Here is a tiny trained network, its code and every weight. The questions are about switching its units off for an input and a target symbol, where a switched-off unit gives its printed mean instead of its output.

import numpy as np


def w(rows, s, z=0):
    codes = np.array(rows[::2]) - 128.0
    scale = np.full(codes.shape[1], s)
    scale[-1] = z or s
    return codes * scale


def norm(h):
    return h / np.sqrt((h * h).mean(-1, keepdims=True) + 1e-5)


def f(y):
    return y / 2 * (1 + np.tanh(0.7978845608 * (y + 0.044715 * y**3)))


def softmax(a):
    e = np.exp(a - a.max(-1, keepdims=True))
    return e / e.sum(-1, keepdims=True)


def log_softmax(a):
    a = a - a.max(-1, keepdims=True)
    return a - np.log(np.exp(a).sum(-1, keepdims=True))


def net(x, mask):
    ids = ['ΔΛΠΦβζηξτω'.index(c) for c in x.split()]
    T = len(ids)
    res = E[ids] + P[:T]
    u = 0
    for l in range(2):
        r = norm(res)
        for j in range(2):
            rows = slice(2 * j, 2 * j + 2)
            q, k, v = (r @ M[l][rows].T for M in (Q, K, V))
            z = softmax(np.where(np.tri(T) > 0, q @ k.T / 2**0.5, -1e9)) @ v
            o = O[l][rows]
            res = res + np.where(mask[u + j], z, o[:, -1]) @ o[:, :-1]
        u += 2
        y = f(norm(res) @ A[l][:, :-1].T + A[l][:, -1])
        res = res + np.where(mask[u : u + 16], y, B[l][:, -1]) @ B[l][:, :-1]
        u += 16
    return log_softmax(norm(res)[-1] @ U[:, :-1].T + U[:, -1])


Q, K, V, O, A, B = {}, {}, {}, {}, {}, {}
E = w([
[118,83,69,100,108,146,86,144],'Δ',
[120,155,137,145,93,194,121,142],'Λ',
[195,91,100,117,125,154,130,81],'Π',
[112,3,111,78,146,79,111,165],'Φ',
[164,89,113,193,120,152,146,132],'β',
[93,147,48,163,131,185,138,110],'ζ',
[139,132,146,116,172,192,89,84],'η',
[129,138,89,161,193,110,124,133],'ξ',
[213,173,104,118,131,189,84,162],'τ',
[170,134,163,128,118,109,116,128],'ω',
],0.031)
P = w([
[46,196,98,155,55,1,36,24],'0',
[175,19,154,131,139,159,124,220],'1',
[156,66,98,106,101,146,100,205],'2',
[179,70,103,159,144,159,79,187],'3',
[153,84,73,127,140,166,85,182],'4',
[201,93,104,146,113,160,65,191],'5',
],0.0076)
Q[0] = w([
[83,225,199,98,144,73,238,81],'0.h1',
[157,163,164,169,150,90,143,106],'0.h1',
[215,185,171,94,169,12,44,199],'0.h2',
[142,155,149,68,177,70,187,48],'0.h2',
],0.012)
K[0] = w([
[109,41,152,8,195,214,148,218],'0.h1',
[118,125,121,135,84,163,81,122],'0.h1',
[192,194,188,123,152,98,149,239],'0.h2',
[117,120,102,41,64,204,117,215],'0.h2',
],0.012)
V[0] = w([
[159,62,154,133,175,230,7,207],'0.h1',
[70,149,141,164,67,40,120,168],'0.h1',
[162,125,145,175,132,135,103,160],'0.h2',
[128,165,159,123,150,105,125,136],'0.h2',
],0.014)
O[0] = w([
[82,158,69,6,142,154,254,48,111],'0.h1',
[78,242,103,68,141,41,93,144,185],'0.h1',
[156,110,169,184,149,110,210,116,254],'0.h2',
[104,65,185,97,171,126,140,109,45],'0.h2',
],0.0061,0.0048)
A[0] = w([
[126,122,127,131,114,83,47,129,117],'0.n1',
[205,134,110,141,165,114,93,154,150],'0.n2',
[136,33,133,32,148,117,93,181,136],'0.n3',
[211,146,147,73,86,121,65,38,173],'0.n4',
[114,117,154,128,185,180,155,116,255],'0.n5',
[118,67,154,89,138,50,179,115,126],'0.n6',
[40,173,222,132,65,196,124,153,170],'0.n7',
[34,165,130,180,125,207,139,136,110],'0.n8',
[178,224,127,125,108,220,161,191,216],'0.n9',
[59,152,196,133,75,166,137,130,132],'0.n10',
[120,121,126,115,133,112,213,132,113],'0.n11',
[89,107,58,173,121,107,179,188,129],'0.n12',
[151,58,85,165,86,177,84,128,169],'0.n13',
[166,77,104,166,77,157,164,80,153],'0.n14',
[131,52,176,171,98,21,143,122,134],'0.n15',
[158,162,250,79,157,130,86,67,151],'0.n16',
],0.012,0.0032)
B[0] = w([
[130,144,206,131,146,162,113,159,170],'0.n1',
[172,193,128,91,150,99,154,149,208],'0.n2',
[64,250,83,130,113,126,139,131,170],'0.n3',
[167,184,128,137,146,84,86,86,170],'0.n4',
[114,80,93,100,113,167,88,131,160],'0.n5',
[73,66,83,136,133,128,175,106,140],'0.n6',
[115,68,141,85,124,33,90,113,159],'0.n7',
[121,149,58,130,77,106,101,74,166],'0.n8',
[117,108,27,96,177,117,178,122,229],'0.n9',
[100,124,146,90,139,81,122,118,139],'0.n10',
[108,64,121,115,112,158,138,149,136],'0.n11',
[150,84,77,196,156,165,124,139,182],'0.n12',
[197,139,138,117,47,91,146,160,245],'0.n13',
[152,81,103,78,109,85,135,99,207],'0.n14',
[110,168,121,148,125,106,229,69,173],'0.n15',
[90,140,55,102,132,218,123,30,146],'0.n16',
],0.016,0.012)
Q[1] = w([
[147,139,111,124,144,129,150,131],'1.h1',
[79,94,198,131,120,170,117,128],'1.h1',
[199,181,2,115,144,96,156,119],'1.h2',
[135,134,78,123,132,122,135,121],'1.h2',
],0.033)
K[1] = w([
[114,138,129,149,107,103,88,124],'1.h1',
[172,125,55,7,161,195,198,147],'1.h1',
[113,199,142,240,131,14,47,58],'1.h2',
[114,186,110,165,161,46,112,121],'1.h2',
],0.017)
V[1] = w([
[120,178,218,99,166,81,86,221],'1.h1',
[46,105,49,80,86,135,77,232],'1.h1',
[26,48,123,179,131,116,254,180],'1.h2',
[73,67,164,80,50,40,59,18],'1.h2',
],0.013)
O[1] = w([
[166,67,124,189,115,8,89,47,76],'1.h1',
[75,139,90,132,11,147,71,134,61],'1.h1',
[128,134,95,38,137,44,155,168,4],'1.h2',
[2,122,171,164,121,66,231,132,226],'1.h2',
],0.01,0.012)
A[1] = w([
[132,165,150,203,75,176,128,122,121],'1.n1',
[173,186,167,203,161,188,142,92,103],'1.n2',
[114,121,215,37,71,206,219,124,136],'1.n3',
[199,44,145,206,94,108,169,159,85],'1.n4',
[91,60,102,64,168,81,114,116,169],'1.n5',
[73,78,71,235,214,167,91,182,130],'1.n6',
[158,158,112,103,188,131,157,168,6],'1.n7',
[183,36,189,146,154,133,180,141,129],'1.n8',
[170,94,96,142,133,112,39,230,167],'1.n9',
[98,83,138,133,76,120,137,243,125],'1.n10',
[122,141,218,152,202,111,138,154,97],'1.n11',
[155,109,42,110,115,151,92,145,100],'1.n12',
[72,84,89,163,185,165,116,208,67],'1.n13',
[113,131,117,6,39,176,181,128,90],'1.n14',
[114,133,113,75,163,112,39,101,96],'1.n15',
[89,48,137,121,126,141,168,120,19],'1.n16',
],0.012,0.0021)
B[1] = w([
[170,125,131,175,95,192,105,194,176],'1.n1',
[109,62,168,84,98,175,153,171,240],'1.n2',
[220,181,156,130,130,127,115,4,193],'1.n3',
[78,66,119,54,95,126,162,113,254],'1.n4',
[73,126,167,99,135,99,154,179,182],'1.n5',
[184,139,142,203,182,82,56,156,174],'1.n6',
[102,125,57,162,152,162,151,148,191],'1.n7',
[117,96,79,54,101,88,74,161,211],'1.n8',
[128,205,166,59,73,128,187,135,175],'1.n9',
[75,140,153,105,91,151,171,143,171],'1.n10',
[92,31,149,187,151,112,65,147,170],'1.n11',
[123,81,127,92,136,152,58,189,211],'1.n12',
[87,120,191,178,136,91,120,80,156],'1.n13',
[119,142,243,142,149,66,47,99,253],'1.n14',
[139,173,137,60,122,134,96,159,142],'1.n15',
[157,130,129,167,166,106,159,92,165],'1.n16',
],0.015,0.0069)
U = w([
[127,96,3,230,105,129,68,96,21],'Δ',
[55,170,104,198,143,66,198,101,250],'Λ',
[158,19,133,138,85,138,221,139,67],'Π',
[52,93,130,43,156,65,80,141,213],'Φ',
[158,160,69,84,250,141,195,165,121],'β',
[110,196,184,142,78,161,113,203,118],'ζ',
[132,117,188,141,187,167,203,19,81],'η',
[229,161,136,148,136,16,94,74,103],'ξ',
[85,109,126,62,196,230,64,80,115],'τ',
[111,63,207,182,243,116,110,181,248],'ω',
],0.0063,0.0014)

Each question gives the input, a string of symbols that net reads in full, and the target symbol t.
The units are the heads (2 rows each of Q, K, V and O) and the neurons (one row each of A and B). Each row of codes is followed by its name. A weight is (code - 128) times the scale printed after its matrix; where a second scale follows, it is the last column's (O, A, B and U).
mask holds one flag per unit, layer by layer, with each layer's heads first. A switched-off unit (its flag False) gives its mean, the last column of its rows in O or B, instead of its output. The means were averaged over made-up inputs and are rounded, as every weight is.
A unit's drop is (log p(t) with every unit on - log p(t) with that unit switched off) / (log p(t) with every unit on - log p(t) with every unit switched off).
The circuit of an input: a set's keep is (log p(t) with only the set's units on - log p(t) with every unit switched off) / (log p(t) with every unit on - log p(t) with every unit switched off). Starting from the 12 units with the biggest drops (on a tie, the unit counted first), units are removed one at a time, each time the one whose removal leaves the highest keep (on an exact tie, the one counted first), for as long as the keep stays at least 0.8.
circuit, biggest first: the units of the circuit, biggest drop first
top k neurons: the k neurons with the biggest drops, biggest first
k most important neurons of layer l: the k neurons of layer l with the biggest drops, biggest first
drop when u is switched off: that unit's drop, to one decimal
input ω τ Π ξ Λ Λ, target ω: most important neuron of layer 0	(0.n9)
input Φ β η ω Λ β, target Φ: circuit, biggest first	(1.h2; 0.h1; 1.n14; 1.h1)
input Λ ξ τ, target Λ: circuit, biggest first	(1.h2; 0.n7)
input ξ Λ Π ξ Π β, target ξ: circuit, biggest first	(0.h1; 0.n2)
input β β ξ ω Δ, target β: circuit, biggest first	(1.h1; 0.n5)
input Λ Π τ Δ, target Λ: circuit, biggest first	(1.h2; 0.n7)
input Λ β Δ, target ζ: circuit, biggest first	(0.n9; 0.n3)
input Δ Φ β Π, target Δ: top 2 neurons	(0.n9; 0.n15)
input τ Λ ξ, target ω: circuit, biggest first	(0.n13; 0.n9)
input ζ Π η, target ζ: circuit, biggest first	(0.h1; 1.h1)
input η β Λ Φ Π Φ, target η: circuit, biggest first	(0.h1; 1.n3; 1.h1)
input ξ Π ζ η Φ, target ξ: top 2 neurons	(0.n3; 0.n9)
input τ ζ β Λ Π ξ, target τ: circuit, biggest first	(0.h1; 1.h2; 0.n5)
input τ Φ ζ, target Δ: circuit, biggest first	(0.n8)
input β β ω Λ η Δ, target β: top 2 neurons	(0.n9; 0.n15)
input Φ τ ξ, target ω: 2 most important neurons of layer 0	(0.n13; 0.n3)
input β Λ β Δ Φ, target β: 2 most important neurons of layer 0	(0.n9; 0.n15)
input ζ Λ τ, target ζ: top 3 neurons	(0.n15; 0.n8; 1.n9)
input τ β β Λ η Λ, target τ: circuit, biggest first	(0.h1; 1.h2; 1.n14)
input ω ζ τ τ ζ, target ω: 2 most important neurons of layer 1	(1.n6; 1.n2)
input τ β β η β, target τ: circuit, biggest first	(1.h1; 1.h2)
input ζ ζ Δ ξ Φ ω, target ζ: circuit, biggest first	(1.h1)
input ω β ω, target ω: top 2 neurons	(1.n11; 0.n1)
input ζ ω Λ Λ ω ξ, target ζ: 2 most important neurons of layer 0	(0.n9; 0.n2)
input ω η ζ Δ, target ω: top 2 neurons	(0.n3; 1.n11)
input β β ξ η Λ ω, target β: top 2 neurons	(0.n9; 0.n2)
input η Π ξ τ, target η: most important neuron of layer 0	(0.n12)
input Δ β β, target Δ: drop when 0.n12 is switched off	0.2
input Λ Λ η Λ, target Λ: drop when 1.n8 is switched off	0.1
input ξ Φ τ ζ, target ξ: drop when 0.n7 is switched off	0.0
